Here is a tiny trained network, its code and every weight. The questions are about switching its units off for an input and a class, where a switched-off unit gives its printed mean instead of its output.

import numpy as np


def w(rows, s, z=0):
    codes = np.array(rows[::2]) - 128.0
    scale = np.full(codes.shape[1], s)
    scale[-1] = z or s
    return codes * scale


def f(y):
    return y / 2 * (1 + np.tanh(0.7978845608 * (y + 0.044715 * y**3)))


def log_softmax(a):
    a = a - a.max(-1, keepdims=True)
    return a - np.log(np.exp(a).sum(-1, keepdims=True))


def net(x, mask):
    res = np.array(x, float).reshape(1, 7) / 4 @ E
    y = f(res @ A[0][:, :-1].T + A[0][:, -1])
    res = res + np.where(mask, y, B[0][:, -1]) @ B[0][:, :-1]
    return log_softmax(res[-1] @ U[:, :-1].T + U[:, -1])


A, B = {}, {}
E = w([
[109,93,153,210,62,224],'x0',
[217,84,43,83,126,126],'x1',
[93,129,30,176,195,145],'x2',
[40,59,169,104,230,173],'x3',
[73,147,159,131,102,66],'x4',
[49,172,133,24,75,206],'x5',
[122,224,167,158,255,155],'x6',
],0.0076)
A[0] = w([
[140,187,206,194,159,184,152],'neuron 0',
[161,178,32,130,149,86,237],'neuron 1',
[176,122,23,148,133,122,219],'neuron 2',
[145,55,96,157,62,143,230],'neuron 3',
[77,117,127,58,145,191,130],'neuron 4',
[115,74,106,60,193,216,129],'neuron 5',
[76,137,169,187,122,143,82],'neuron 6',
[146,161,5,83,165,142,254],'neuron 7',
[205,112,101,50,53,201,195],'neuron 8',
[151,93,200,162,166,171,51],'neuron 9',
[27,186,155,123,94,61,74],'neuron 10',
[143,172,254,110,96,65,179],'neuron 11',
[248,97,112,137,140,86,229],'neuron 12',
[77,217,117,71,64,109,178],'neuron 13',
[161,46,52,64,198,253,229],'neuron 14',
[149,145,104,118,77,191,68],'neuron 15',
[147,167,120,126,152,220,195],'neuron 16',
[126,183,132,136,169,146,137],'neuron 17',
[135,84,144,74,121,68,178],'neuron 18',
],0.0097,0.0046)
B[0] = w([
[66,132,100,145,109,175,210],'neuron 0',
[146,101,46,204,45,90,230],'neuron 1',
[122,63,157,189,115,1,225],'neuron 2',
[174,139,89,157,87,94,228],'neuron 3',
[178,89,93,170,139,45,192],'neuron 4',
[88,133,165,201,95,49,201],'neuron 5',
[73,219,176,89,161,196,165],'neuron 6',
[126,77,75,181,27,90,237],'neuron 7',
[139,150,58,163,1,150,253],'neuron 8',
[47,248,166,155,171,170,160],'neuron 9',
[78,69,101,52,128,221,194],'neuron 10',
[71,27,125,97,166,153,238],'neuron 11',
[133,97,87,220,100,67,251],'neuron 12',
[145,133,37,76,83,179,231],'neuron 13',
[67,61,115,189,121,52,255],'neuron 14',
[135,147,55,64,87,129,159],'neuron 15',
[120,96,67,197,88,125,188],'neuron 16',
[89,116,95,142,43,176,168],'neuron 17',
[235,88,6,138,121,140,194],'neuron 18',
],0.0078,0.0087)
U = w([
[200,188,202,60,211,140,3],'0',
[111,96,128,34,167,165,114],'1',
[125,136,102,165,122,121,99],'2',
[21,170,181,184,170,254,54],'3',
[113,147,193,102,189,107,81],'4',
[171,68,97,221,170,27,217],'5',
[116,199,68,121,37,218,120],'6',
],0.0081,0.0054)

Each question gives the input, the list of numbers given to net, and the class t.
The units are the neurons (one row each of A and B). Each row of codes is followed by its name. A weight is (code - 128) times the scale printed after its matrix; where a second scale follows, it is the last column's (A, B and U).
mask holds one flag per neuron, in row order. A switched-off neuron (its flag False) gives its mean, the last column of its row in B, instead of its output. The means were averaged over made-up inputs and are rounded, as every weight is.
A unit's drop is (log p(t) with every unit on - log p(t) with that unit switched off) / (log p(t) with every unit on - log p(t) with every unit switched off).
The circuit of an input: a set's keep is (log p(t) with only the set's units on - log p(t) with every unit switched off) / (log p(t) with every unit on - log p(t) with every unit switched off). Starting from the 12 units with the biggest drops (on a tie, the unit counted first), units are removed one at a time, each time the one whose removal leaves the highest keep (on an exact tie, the one counted first), for as long as the keep stays at least 0.8.
circuit, biggest first: the units of the circuit, biggest drop first
k most important neurons: the k neurons with the biggest drops, biggest first
drop of u: that unit's drop, to one decimal
input [0,6,-3,2,-2,6,4], class 5: circuit, biggest first => (neuron 14)
input [0,-6,7,8,4,5,-5], class 3: circuit, biggest first => (neuron 6; neuron 1)
input [-6,-2,5,-8,4,3,-2], class 6: 2 most important neurons => (neuron 13; neuron 14)
input [-8,7,2,-4,8,5,-5], class 6: 2 most important neurons => (neuron 13; neuron 8)
input [5,-6,6,8,-1,8,-6], class 5: 2 most important neurons => (neuron 4; neuron 14)
input [7,1,-5,-7,-1,-2,0], class 6: 2 most important neurons => (neuron 8; neuron 14)
input [-6,-8,-1,-4,-6,3,8], class 6: 2 most important neurons => (neuron 13; neuron 17)
input [3,-4,-4,7,-5,7,-3], class 5: 3 most important neurons => (neuron 4; neuron 14; neuron 5)
input [7,-8,7,0,-1,-6,-6], class 3: drop of neuron 6 => 0.2
input [-4,-7,-4,-4,0,0,2], class 1: drop of neuron 11 => 0.1
input [8,-8,1,-5,8,0,-4], class 3: drop of neuron 11 => 0.1
input [-1,-4,-5,-7,7,4,-1], class 1: drop of neuron 11 => 0.5
